Here is a tiny trained network, its code and every weight. The questions are about switching its units off for an input and a class, where a switched-off unit gives its printed mean instead of its output.

import numpy as np


def w(rows, s, z=0):
    codes = np.array(rows[::2]) - 128.0
    scale = np.full(codes.shape[1], s)
    scale[-1] = z or s
    return codes * scale


def f(y):
    return np.maximum(y, 0)


def log_softmax(a):
    a = a - a.max(-1, keepdims=True)
    return a - np.log(np.exp(a).sum(-1, keepdims=True))


def net(x, mask):
    res = np.array(x, float).reshape(1, 4) / 4 @ E
    y = f(res @ A[0][:, :-1].T + A[0][:, -1])
    res = res + np.where(mask, y, B[0][:, -1]) @ B[0][:, :-1]
    return log_softmax(res[-1] @ U[:, :-1].T + U[:, -1])


A, B = {}, {}
E = w([
[46,223,55,54,9,120,92,218,172,81],'x0',
[62,12,231,169,101,105,37,254,136,91],'x1',
[212,79,39,214,63,109,163,228,85,167],'x2',
[40,25,91,81,94,110,176,81,199,228],'x3',
],0.01)
A[0] = w([
[177,250,41,113,159,181,242,62,116,178,91],'neuron 1',
[93,254,11,79,47,157,101,156,186,107,81],'neuron 2',
[131,110,70,210,65,112,154,134,54,150,67],'neuron 3',
[85,22,62,75,110,116,225,107,227,232,107],'neuron 4',
[187,82,184,212,245,169,190,58,81,197,81],'neuron 5',
[153,119,52,205,91,102,165,184,102,163,90],'neuron 6',
[97,132,130,94,76,89,46,176,138,132,120],'neuron 7',
[68,174,172,100,136,189,114,88,158,136,105],'neuron 8',
[102,34,182,154,166,133,29,197,91,135,72],'neuron 9',
[164,113,72,175,86,95,134,127,124,127,82],'neuron 10',
[125,122,137,150,121,172,126,112,115,153,250],'neuron 11',
[129,175,83,112,162,129,187,107,128,150,80],'neuron 12',
[78,165,181,41,215,128,83,33,167,86,80],'neuron 13',
[208,215,127,157,177,165,94,166,47,47,87],'neuron 14',
[194,73,32,172,81,104,200,182,57,166,136],'neuron 15',
],0.0098,0.017)
B[0] = w([
[30,59,137,254,132,104,51,201,231,112,250],'neuron 1',
[210,52,69,92,112,80,198,158,67,70,243],'neuron 2',
[99,123,146,44,169,181,124,109,149,78,166],'neuron 3',
[139,219,132,113,222,119,45,212,31,205,244],'neuron 4',
[154,65,35,82,119,85,224,177,67,76,247],'neuron 5',
[78,143,202,104,149,207,168,84,118,100,187],'neuron 6',
[151,90,80,124,157,78,138,131,157,81,195],'neuron 7',
[118,151,169,143,166,171,149,77,127,68,187],'neuron 8',
[78,62,133,163,141,88,88,185,206,116,210],'neuron 9',
[115,107,145,71,97,185,117,106,120,90,154],'neuron 10',
[187,165,93,160,31,82,106,5,144,107,242],'neuron 11',
[90,89,192,166,148,104,121,163,149,107,167],'neuron 12',
[141,158,185,61,115,223,165,108,161,92,228],'neuron 13',
[56,235,119,104,199,112,83,196,47,243,217],'neuron 14',
[168,164,209,98,125,167,150,71,189,81,228],'neuron 15',
],0.0099,0.018)
U = w([
[105,59,152,185,121,81,66,157,214,125,136],'0',
[163,69,75,91,119,69,216,138,68,107,109],'1',
[140,161,195,83,122,232,158,100,163,114,116],'2',
[127,209,135,110,160,106,48,162,36,196,105],'3',
[204,187,90,185,46,44,76,4,159,156,252],'4',
[123,110,128,138,68,154,148,116,121,194,107],'5',
],0.012,0.019)

Each question gives the input, the list of numbers given to net, and the class t.
The units are the neurons (one row each of A and B). Each row of codes is followed by its name. A weight is (code - 128) times the scale printed after its matrix; where a second scale follows, it is the last column's (A, B and U).
mask holds one flag per neuron, in row order. A switched-off neuron (its flag False) gives its mean, the last column of its row in B, instead of its output. The means were averaged over made-up inputs and are rounded, as every weight is.
A unit's drop is (log p(t) with every unit on - log p(t) with that unit switched off) / (log p(t) with every unit on - log p(t) with every unit switched off).
The circuit of an input: a set's keep is (log p(t) with only the set's units on - log p(t) with every unit switched off) / (log p(t) with every unit on - log p(t) with every unit switched off). Starting from the 12 units with the biggest drops (on a tie, the unit counted first), units are removed one at a time, each time the one whose removal leaves the highest keep (on an exact tie, the one counted first), for as long as the keep stays at least 0.8.
circuit, biggest first: the units of the circuit, biggest drop first
k most important neurons: the k neurons with the biggest drops, biggest first
drop when u is switched off: that unit's drop, to one decimal
input [-7,5,5,-6], class 1: 3 most important neurons => neuron 5; neuron 1; neuron 4
input [-1,4,5,-3], class 2: 2 most important neurons => neuron 1; neuron 15
input [-1,-6,-7,8], class 3: 2 most important neurons => neuron 4; neuron 15
input [8,-8,-4,5], class 0: 3 most important neurons => neuron 1; neuron 5; neuron 12
input [-4,-7,6,7], class 0: 2 most important neurons => neuron 1; neuron 14
input [-8,-1,-3,-5], class 1: circuit, biggest first => neuron 5
input [-1,6,-8,-8], class 2: 4 most important neurons => neuron 13; neuron 4; neuron 1; neuron 8
input [7,4,6,3], class 1: 4 most important neurons => neuron 2; neuron 7; neuron 13; neuron 1
input [-3,7,-6,8], class 3: 2 most important neurons => neuron 4; neuron 1
input [5,-7,8,0], class 2: 4 most important neurons => neuron 15; neuron 6; neuron 3; neuron 9
input [-6,1,7,-3], class 2: 4 most important neurons => neuron 15; neuron 2; neuron 6; neuron 3
input [-1,-6,-5,-7], class 3: 2 most important neurons => neuron 14; neuron 9
input [3,-7,-6,-7], class 0: 3 most important neurons => neuron 1; neuron 4; neuron 12
input [5,5,-7,-3], class 2: circuit, biggest first => neuron 13
input [7,-8,-1,-7], class 0: 3 most important neurons => neuron 1; neuron 4; neuron 5
input [-1,-7,-3,4], class 0: drop when neuron 1 is switched off => 1.6
input [3,-7,4,6], class 0: drop when neuron 14 is switched off => 0.3
input [8,-5,-8,-4], class 1: drop when neuron 2 is switched off => 4.7
